Here is a tiny trained network, its code and every weight. The questions are about switching its units off for an input and a class, where a switched-off unit gives its printed mean instead of its output.

import numpy as np


def w(rows, s, z=0):
    codes = np.array(rows[::2]) - 128.0
    scale = np.full(codes.shape[1], s)
    scale[-1] = z or s
    return codes * scale


def f(y):
    return y / 2 * (1 + np.tanh(0.7978845608 * (y + 0.044715 * y**3)))


def log_softmax(a):
    a = a - a.max(-1, keepdims=True)
    return a - np.log(np.exp(a).sum(-1, keepdims=True))


def net(x, mask):
    res = np.array(x, float).reshape(1, 3) / 4 @ E
    y = f(res @ A[0][:, :-1].T + A[0][:, -1])
    res = res + np.where(mask, y, B[0][:, -1]) @ B[0][:, :-1]
    return log_softmax(res[-1] @ U[:, :-1].T + U[:, -1])


A, B = {}, {}
E = w([
[183,130,10,146,174,103],'x0',
[212,174,134,150,49,180],'x1',
[199,132,214,70,213,143],'x2',
],0.013)
A[0] = w([
[235,170,178,36,231,183,107],'N0',
[95,99,80,235,65,145,70],'N1',
[233,146,25,204,182,111,4],'N2',
[187,212,135,155,91,195,112],'N3',
[182,214,112,158,97,214,108],'N4',
[67,128,227,117,62,178,68],'N5',
[36,155,70,250,57,132,127],'N6',
[41,148,188,81,72,178,65],'N7',
[169,153,124,154,98,213,55],'N8',
[232,144,138,87,95,195,104],'N9',
[150,121,46,82,156,104,54],'N10',
[18,69,120,56,178,40,88],'N11',
[186,175,141,184,74,199,92],'N12',
[101,108,173,112,93,150,38],'N13',
[81,81,144,139,239,137,130],'N14',
],0.011,0.0028)
B[0] = w([
[246,15,194,67,67,77,254],'N0',
[222,101,147,96,78,97,208],'N1',
[126,128,53,51,204,214,229],'N2',
[92,126,135,213,150,115,199],'N3',
[64,167,172,170,180,97,200],'N4',
[111,130,111,44,171,173,220],'N5',
[192,44,205,112,16,114,245],'N6',
[77,159,65,54,181,190,205],'N7',
[100,144,134,157,159,92,174],'N8',
[136,171,167,165,136,93,198],'N9',
[92,158,27,94,167,171,178],'N10',
[82,181,143,229,171,83,246],'N11',
[59,203,93,195,143,93,199],'N12',
[151,135,74,85,168,172,162],'N13',
[136,187,166,184,117,70,207],'N14',
],0.011,0.015)
U = w([
[187,79,160,74,47,62,227],'0',
[83,214,125,219,154,51,131],'1',
[111,174,46,1,192,221,3],'2',
],0.014,0.0014)

Each question gives the input, the list of numbers given to net, and the class t.
The units are the neurons (one row each of A and B). Each row of codes is followed by its name. A weight is (code - 128) times the scale printed after its matrix; where a second scale follows, it is the last column's (A, B and U).
mask holds one flag per neuron, in row order. A switched-off neuron (its flag False) gives its mean, the last column of its row in B, instead of its output. The means were averaged over made-up inputs and are rounded, as every weight is.
A unit's drop is (log p(t) with every unit on - log p(t) with that unit switched off) / (log p(t) with every unit on - log p(t) with every unit switched off).
The circuit of an input: a set's keep is (log p(t) with only the set's units on - log p(t) with every unit switched off) / (log p(t) with every unit on - log p(t) with every unit switched off). Starting from the 12 units with the biggest drops (on a tie, the unit counted first), units are removed one at a time, each time the one whose removal leaves the highest keep (on an exact tie, the one counted first), for as long as the keep stays at least 0.8.
circuit, biggest first: the units of the circuit, biggest drop first
most important unit: the unit with the biggest drop
k most important neurons: the k neurons with the biggest drops, biggest first
drop of u: that unit's drop, to one decimal
input [-4,-7,6], class 1: circuit, biggest first -> [N11]
input [8,7,-5], class 2: 3 most important neurons -> [N2, N11, N10]
input [3,6,5], class 1: 2 most important neurons -> [N6, N12]
input [7,-8,6], class 1: 2 most important neurons -> [N14, N11]
input [-1,-6,-6], class 0: 2 most important neurons -> [N6, N1]
input [2,1,-1], class 2: circuit, biggest first -> [N0, N11]
input [0,-8,8], class 0: 2 most important neurons -> [N0, N12]
input [-7,8,-2], class 1: 2 most important neurons -> [N12, N3]
input [-2,2,1], class 1: 3 most important neurons -> [N2, N6, N0]
input [-2,-4,-4], class 0: 3 most important neurons -> [N6, N12, N4]
input [8,6,0], class 2: 2 most important neurons -> [N2, N11]
input [-8,8,0], class 1: 2 most important neurons -> [N12, N3]
input [-8,-5,-8], class 0: 2 most important neurons -> [N6, N2]
input [8,2,-6], class 2: circuit, biggest first -> [N2]
input [0,5,4], class 1: 3 most important neurons -> [N6, N12, N4]
input [6,-2,-6], class 0: 2 most important neurons -> [N6, N1]
input [-3,-3,-4], class 0: 2 most important neurons -> [N6, N2]
input [0,-5,-6], class 0: drop of N6 -> 1.8
input [2,3,-5], class 0: drop of N6 -> 0.1
input [2,8,-2], class 1: drop of N14 -> 0.0
input [4,5,-8], class 0: drop of N6 -> 3.4
input [7,3,-4], class 2: most important unit -> N2
